Below are the code and all the weights of a small trained network. Each question names an input and a target symbol and asks about switching units off, where a switched-off unit gives its printed mean instead of its output.

import numpy as np


def w(rows, s, z=0):
    codes = np.array(rows[::2]) - 128.0
    scale = np.full(codes.shape[1], s)
    scale[-1] = z or s
    return codes * scale


def f(y):
    return np.maximum(y, 0)


def softmax(a):
    e = np.exp(a - a.max(-1, keepdims=True))
    return e / e.sum(-1, keepdims=True)


def log_softmax(a):
    a = a - a.max(-1, keepdims=True)
    return a - np.log(np.exp(a).sum(-1, keepdims=True))


def net(x, mask):
    ids = ['ΔΛΣΨαγεζηθμξπτφω'.index(c) for c in x.split()]
    T = len(ids)
    res = E[ids] + P[:T]
    q, k, v = (res @ M[0].T for M in (Q, K, V))
    z = softmax(np.where(np.tri(T) > 0, q @ k.T / 4**0.5, -1e9)) @ v
    res = res + np.where(mask[0], z, O[0][:, -1]) @ O[0][:, :-1]
    y = f(res @ A[0][:, :-1].T + A[0][:, -1])
    res = res + np.where(mask[1:17], y, B[0][:, -1]) @ B[0][:, :-1]
    return log_softmax(res[-1] @ U[:, :-1].T + U[:, -1])


Q, K, V, O, A, B = {}, {}, {}, {}, {}, {}
E = w([
[17,104,226,231,114,64,18,221],'Δ',
[177,151,41,77,138,215,10,7],'Λ',
[235,223,26,69,184,212,231,70],'Σ',
[9,235,68,112,173,68,190,128],'Ψ',
[67,18,100,32,50,176,22,246],'α',
[25,151,65,199,27,213,206,137],'γ',
[230,55,92,51,58,144,179,239],'ε',
[181,72,123,227,22,225,248,207],'ζ',
[223,63,124,28,206,81,63,222],'η',
[229,36,186,188,229,239,104,183],'θ',
[109,239,162,254,208,237,151,116],'μ',
[66,97,8,12,34,32,136,151],'ξ',
[64,114,51,41,206,43,23,219],'π',
[89,69,189,112,91,29,172,193],'τ',
[194,179,212,136,19,61,41,58],'φ',
[31,219,123,70,46,22,226,191],'ω',
],0.0044)
P = w([
[165,111,219,132,134,11,155,67],'0',
[51,141,67,17,186,237,33,153],'1',
[130,2,229,125,174,19,213,12],'2',
[222,244,150,210,12,92,19,68],'3',
[116,26,225,108,179,53,191,54],'4',
[10,246,4,126,110,248,86,254],'5',
[141,30,208,154,179,8,218,70],'6',
[239,248,5,242,18,16,24,35],'7',
],0.0042)
Q[0] = w([
[236,72,167,252,87,3,168,26],'head 1',
[14,10,248,9,248,240,186,112],'head 1',
[219,5,251,35,243,4,207,2],'head 1',
[3,4,247,6,247,240,195,124],'head 1',
],0.0041)
K[0] = w([
[5,34,13,14,242,253,218,246],'head 1',
[233,11,251,88,161,7,196,4],'head 1',
[3,4,210,41,249,84,233,60],'head 1',
[233,5,255,88,149,11,186,4],'head 1',
],0.0041)
V[0] = w([
[10,52,209,137,252,28,223,248],'head 1',
[249,221,58,8,241,79,8,16],'head 1',
[245,31,244,39,132,19,239,138],'head 1',
[96,141,9,41,244,250,245,150],'head 1',
],0.0042)
O[0] = w([
[14,36,239,41,236,114,237,25,2],'head 1',
[156,243,52,243,244,10,32,237,251],'head 1',
[248,25,132,134,237,9,249,101,106],'head 1',
[166,242,214,2,217,234,55,210,47],'head 1',
],0.0043,0.0023)
A[0] = w([
[10,145,245,240,249,173,250,20,162],'neuron 1',
[157,213,12,245,104,90,55,220,54],'neuron 2',
[255,178,155,86,56,74,224,32,173],'neuron 3',
[55,203,249,248,93,78,180,4,215],'neuron 4',
[46,239,147,6,86,251,15,120,199],'neuron 5',
[245,119,244,219,237,8,234,120,93],'neuron 6',
[220,158,174,133,246,6,81,229,215],'neuron 7',
[90,15,249,221,6,21,244,102,37],'neuron 8',
[174,27,11,119,241,171,143,125,239],'neuron 9',
[127,100,15,220,50,17,111,9,251],'neuron 10',
[236,9,92,21,160,151,253,144,154],'neuron 11',
[25,240,152,8,114,252,31,185,186],'neuron 12',
[192,7,247,218,240,92,63,5,89],'neuron 13',
[93,8,210,135,79,23,202,210,118],'neuron 14',
[13,197,74,32,231,6,245,34,103],'neuron 15',
[8,7,172,59,248,10,102,118,132],'neuron 16',
],0.0041,0.0036)
B[0] = w([
[8,240,143,249,252,245,172,67,154],'neuron 1',
[79,186,10,198,156,46,34,214,206],'neuron 2',
[246,62,143,118,63,34,254,48,182],'neuron 3',
[6,95,199,247,147,134,237,8,195],'neuron 4',
[120,55,244,11,194,210,242,250,193],'neuron 5',
[251,244,237,125,245,70,207,230,179],'neuron 6',
[253,252,97,110,217,27,42,196,199],'neuron 7',
[37,16,247,91,170,76,179,245,164],'neuron 8',
[204,163,5,232,10,235,20,18,171],'neuron 9',
[30,74,14,228,21,137,122,23,255],'neuron 10',
[250,31,4,42,12,245,224,162,154],'neuron 11',
[198,65,247,9,207,151,208,248,183],'neuron 12',
[240,21,171,253,224,64,9,142,170],'neuron 13',
[67,34,241,11,90,154,28,251,159],'neuron 14',
[13,247,7,5,160,10,168,34,149],'neuron 15',
[10,137,22,24,217,60,13,249,158],'neuron 16',
],0.0041,0.0078)
U = w([
[5,78,248,173,238,135,16,150,62],'Δ',
[103,131,1,253,14,83,6,8,218],'Λ',
[251,253,111,101,177,95,249,34,153],'Σ',
[18,252,113,50,180,87,160,40,102],'Ψ',
[117,23,210,16,48,176,47,201,147],'α',
[4,69,157,142,11,245,220,18,252],'γ',
[249,29,234,7,33,218,208,241,199],'ε',
[211,10,215,144,9,239,252,162,129],'ζ',
[223,188,183,41,213,106,39,248,70],'η',
[237,23,200,187,236,225,112,161,6],'θ',
[102,236,226,246,248,230,169,47,102],'μ',
[78,97,61,4,22,75,155,48,146],'ξ',
[66,240,99,69,185,58,10,251,100],'π',
[106,60,183,41,207,91,212,208,51],'τ',
[215,81,242,236,123,12,118,41,126],'φ',
[54,196,158,20,73,55,237,104,64],'ω',
],0.0041,0.0032)

Each question gives the input, a string of symbols that net reads in full, and the target symbol t.
The units are the heads (4 rows each of Q, K, V and O) and the neurons (one row each of A and B). Each row of codes is followed by its name. A weight is (code - 128) times the scale printed after its matrix; where a second scale follows, it is the last column's (O, A, B and U).
mask holds one flag per unit, heads first, then neurons. A switched-off unit (its flag False) gives its mean, the last column of its rows in O or B, instead of its output. The means were averaged over made-up inputs and are rounded, as every weight is.
A unit's drop is (log p(t) with every unit on - log p(t) with that unit switched off) / (log p(t) with every unit on - log p(t) with every unit switched off).
The circuit of an input: a set's keep is (log p(t) with only the set's units on - log p(t) with every unit switched off) / (log p(t) with every unit on - log p(t) with every unit switched off). Starting from the 12 units with the biggest drops (on a tie, the unit counted first), units are removed one at a time, each time the one whose removal leaves the highest keep (on an exact tie, the one counted first), for as long as the keep stays at least 0.8.
circuit, biggest first: the units of the circuit, biggest drop first
k most important neurons: the k neurons with the biggest drops, biggest first
drop of u: that unit's drop, to one decimal
input φ ω Δ Λ τ Λ Σ Λ, target π: circuit, biggest first -> [head 1; neuron 2; neuron 5]
input φ γ μ Σ, target ε: circuit, biggest first -> [head 1; neuron 5; neuron 12]
input Ψ Λ τ π, target π: circuit, biggest first -> [head 1; neuron 2; neuron 7]
input φ φ φ μ, target Λ: circuit, biggest first -> [head 1; neuron 2; neuron 6]
input φ Σ Ψ, target Ψ: circuit, biggest first -> [neuron 15; head 1; neuron 1]
input φ Λ μ η φ Λ φ Σ, target π: circuit, biggest first -> [head 1; neuron 2]
input φ Λ φ, target Λ: circuit, biggest first -> [neuron 5; neuron 12]
input ξ Λ η φ, target π: circuit, biggest first -> [head 1; neuron 2]
input Λ Λ φ φ γ φ ε, target ε: circuit, biggest first -> [neuron 11; head 1; neuron 14]
input α Δ φ Λ Λ γ, target π: most important neuron -> [neuron 2]
input ε ε Σ Λ φ γ Σ φ, target ε: 2 most important neurons -> [neuron 5; neuron 12]
input π ε φ φ φ Σ Λ π, target η: 2 most important neurons -> [neuron 12; neuron 5]
input Σ μ Σ φ φ μ, target Λ: 2 most important neurons -> [neuron 2; neuron 6]
input ζ Λ φ Δ φ Δ Ψ ζ, target γ: most important neuron -> [neuron 7]
input φ φ φ π, target Λ: drop of neuron 6 -> 0.1
input ω Λ μ μ γ φ Σ, target Σ: drop of head 1 -> 0.2
input φ Λ γ φ η, target η: drop of neuron 7 -> 0.3
